Here is a tiny trained network, its code and every weight. The questions are about switching its units off for an input and a class, where a switched-off unit gives its printed mean instead of its output.

import numpy as np


def w(rows, s, z=0):
    codes = np.array(rows[::2]) - 128.0
    scale = np.full(codes.shape[1], s)
    scale[-1] = z or s
    return codes * scale


def f(y):
    return np.maximum(y, 0)


def log_softmax(a):
    a = a - a.max(-1, keepdims=True)
    return a - np.log(np.exp(a).sum(-1, keepdims=True))


def net(x, mask):
    res = np.array(x, float).reshape(1, 3) / 4 @ E
    y = f(res @ A[0][:, :-1].T + A[0][:, -1])
    res = res + np.where(mask, y, B[0][:, -1]) @ B[0][:, :-1]
    return log_softmax(res[-1] @ U[:, :-1].T + U[:, -1])


A, B = {}, {}
E = w([
[121,178,97,112,175,156,132,119,149,111,56],'x0',
[141,179,182,137,76,127,172,140,174,77,136],'x1',
[147,118,87,2,99,65,140,127,135,120,126],'x2',
],0.019)
A[0] = w([
[171,203,202,138,69,136,211,138,199,63,126,107],'neuron 0',
[121,152,126,123,161,119,113,137,109,86,124,92],'neuron 1',
[91,147,173,202,177,165,124,124,149,122,143,85],'neuron 2',
[128,92,154,126,100,135,130,166,113,155,177,96],'neuron 3',
[102,164,118,195,160,172,105,157,124,133,137,78],'neuron 4',
[139,170,84,128,178,154,136,122,193,122,77,90],'neuron 5',
[65,139,171,204,130,214,128,98,107,158,137,73],'neuron 6',
[139,108,173,100,155,160,117,135,141,132,111,248],'neuron 7',
[109,157,166,111,96,159,180,162,168,78,139,80],'neuron 8',
[99,160,83,109,197,169,149,91,174,100,53,100],'neuron 9',
[112,130,159,108,131,139,124,119,73,101,116,169],'neuron 10',
[95,200,110,112,181,162,138,111,160,149,89,133],'neuron 11',
[145,181,123,102,150,145,93,114,132,91,81,69],'neuron 12',
[153,180,199,146,88,90,160,144,159,105,135,59],'neuron 13',
[126,89,136,154,99,99,107,97,121,137,180,83],'neuron 14',
[152,142,133,128,155,124,107,136,115,104,136,211],'neuron 15',
[124,103,147,131,110,119,147,112,111,127,160,233],'neuron 16',
[92,137,116,139,104,114,132,98,158,155,124,131],'neuron 17',
[131,158,88,121,141,144,135,123,137,93,54,90],'neuron 18',
[112,83,69,113,231,133,62,81,72,202,153,85],'neuron 19',
[88,114,109,124,112,163,115,90,89,201,109,83],'neuron 20',
[127,54,155,142,88,93,111,182,89,112,185,66],'neuron 21',
[120,132,92,129,136,140,123,113,100,165,132,64],'neuron 22',
[111,103,89,133,101,143,104,132,114,159,110,74],'neuron 23',
[110,51,79,118,191,164,96,93,72,162,113,104],'neuron 24',
[180,143,113,110,138,108,121,134,114,125,130,91],'neuron 25',
[138,63,178,138,77,105,157,139,99,182,253,58],'neuron 26',
[158,121,74,9,79,71,164,99,139,125,107,52],'neuron 27',
[149,142,58,95,83,84,95,148,144,131,96,154],'neuron 28',
[137,125,176,145,127,194,73,143,116,151,99,136],'neuron 29',
[118,96,121,124,147,121,124,136,116,175,136,157],'neuron 30',
[127,162,102,128,184,126,151,122,139,114,88,51],'neuron 31',
[125,91,92,131,150,106,97,143,91,163,108,50],'neuron 32',
],0.013,0.016)
B[0] = w([
[124,174,80,51,218,145,122,149,153,53,125,245],'neuron 0',
[149,135,122,120,116,136,137,144,119,137,135,134],'neuron 1',
[89,98,127,118,111,64,179,131,70,154,100,212],'neuron 2',
[160,130,150,169,107,146,108,164,154,143,141,177],'neuron 3',
[126,101,118,147,98,77,178,125,94,131,74,193],'neuron 4',
[168,140,173,141,115,144,84,156,112,171,159,175],'neuron 5',
[116,97,132,153,95,49,198,116,70,135,94,228],'neuron 6',
[88,128,98,151,117,172,95,11,149,118,154,221],'neuron 7',
[126,152,83,71,176,116,145,165,164,82,123,179],'neuron 8',
[188,148,176,166,68,185,98,161,143,158,170,197],'neuron 9',
[131,126,130,149,125,155,136,99,131,112,122,160],'neuron 10',
[177,142,155,157,98,172,70,124,134,158,164,188],'neuron 11',
[187,144,168,165,117,129,115,190,129,161,164,155],'neuron 12',
[160,147,101,86,181,129,144,156,146,88,129,185],'neuron 13',
[188,147,118,139,111,151,125,166,135,168,157,175],'neuron 14',
[94,108,109,137,134,161,109,78,133,131,143,193],'neuron 15',
[114,142,114,156,117,199,71,32,155,133,138,229],'neuron 16',
[133,141,115,128,117,141,128,122,118,117,110,132],'neuron 17',
[156,126,161,147,105,153,106,169,109,150,164,167],'neuron 18',
[140,161,100,48,186,136,159,166,168,76,143,250],'neuron 19',
[138,128,151,86,152,130,143,137,137,100,104,167],'neuron 20',
[186,146,184,159,118,153,101,173,97,158,155,198],'neuron 21',
[127,159,148,132,144,112,168,177,136,119,132,145],'neuron 22',
[137,166,145,115,132,111,145,161,141,95,115,146],'neuron 23',
[136,160,90,68,195,119,115,149,155,67,136,228],'neuron 24',
[111,119,140,131,132,116,147,138,127,142,101,144],'neuron 25',
[216,148,179,143,94,170,92,206,122,194,147,237],'neuron 26',
[96,66,141,184,100,40,222,113,62,152,65,245],'neuron 27',
[100,98,118,154,112,117,161,70,95,137,96,207],'neuron 28',
[105,85,115,117,100,103,142,96,103,125,90,190],'neuron 29',
[126,166,102,129,152,152,125,119,133,95,133,187],'neuron 30',
[212,139,161,141,112,120,113,222,137,152,166,150],'neuron 31',
[146,170,104,107,173,99,137,164,146,118,113,166],'neuron 32',
],0.012,0.02)
U = w([
[150,178,102,68,196,133,150,143,112,60,125,109],'0',
[190,164,152,143,81,168,104,158,94,185,149,119],'1',
[124,114,122,139,95,45,207,114,63,140,90,116],'2',
[63,136,94,140,113,216,67,2,131,112,141,249],'3',
[103,105,171,128,143,76,90,150,149,123,151,110],'4',
[103,114,150,124,116,100,132,169,143,133,110,108],'5',
[94,119,165,122,128,88,106,133,170,149,141,108],'6',
[81,116,147,109,112,102,121,158,103,137,151,105],'7',
],0.011,0.014)

Each question gives the input, the list of numbers given to net, and the class t.
The units are the neurons (one row each of A and B). Each row of codes is followed by its name. A weight is (code - 128) times the scale printed after its matrix; where a second scale follows, it is the last column's (A, B and U).
mask holds one flag per neuron, in row order. A switched-off neuron (its flag False) gives its mean, the last column of its row in B, instead of its output. The means were averaged over made-up inputs and are rounded, as every weight is.
A unit's drop is (log p(t) with every unit on - log p(t) with that unit switched off) / (log p(t) with every unit on - log p(t) with every unit switched off).
The circuit of an input: a set's keep is (log p(t) with only the set's units on - log p(t) with every unit switched off) / (log p(t) with every unit on - log p(t) with every unit switched off). Starting from the 12 units with the biggest drops (on a tie, the unit counted first), units are removed one at a time, each time the one whose removal leaves the highest keep (on an exact tie, the one counted first), for as long as the keep stays at least 0.8.
units of the circuit, in order: the units of the circuit, biggest drop first
most important unit: the unit with the biggest drop
k most important neurons: the k neurons with the biggest drops, biggest first
drop of u: that unit's drop, to one decimal
input [2,-8,-8], class 0: 2 most important neurons	neuron 19; neuron 24
input [4,2,1], class 1: 2 most important neurons	neuron 16; neuron 9
input [-8,6,5], class 1: units of the circuit, in order	neuron 26
input [8,-7,-5], class 1: 2 most important neurons	neuron 9; neuron 11
input [-7,-3,-8], class 2: 2 most important neurons	neuron 6; neuron 2
input [6,6,-8], class 2: 3 most important neurons	neuron 6; neuron 2; neuron 4
input [-1,7,-6], class 0: 2 most important neurons	neuron 0; neuron 27
input [-7,8,-8], class 0: 4 most important neurons	neuron 0; neuron 13; neuron 27; neuron 8
input [3,0,-3], class 3: 3 most important neurons	neuron 26; neuron 27; neuron 21
input [2,-5,-6], class 2: 3 most important neurons	neuron 6; neuron 0; neuron 4
input [-3,5,-4], class 0: 2 most important neurons	neuron 0; neuron 27
input [-6,-6,0], class 0: 2 most important neurons	neuron 19; neuron 24
input [-8,8,-6], class 0: 2 most important neurons	neuron 0; neuron 13
input [-3,6,-4], class 0: units of the circuit, in order	neuron 0
input [-4,4,-4], class 0: 4 most important neurons	neuron 0; neuron 27; neuron 9; neuron 13
input [5,-4,-6], class 2: drop of neuron 6	1.0
input [-6,8,1], class 0: drop of neuron 0	4.1
input [-2,-2,7], class 2: drop of neuron 27	0.9
input [-3,3,-3], class 3: drop of neuron 27	0.6
input [2,2,3], class 3: most important unit	neuron 6
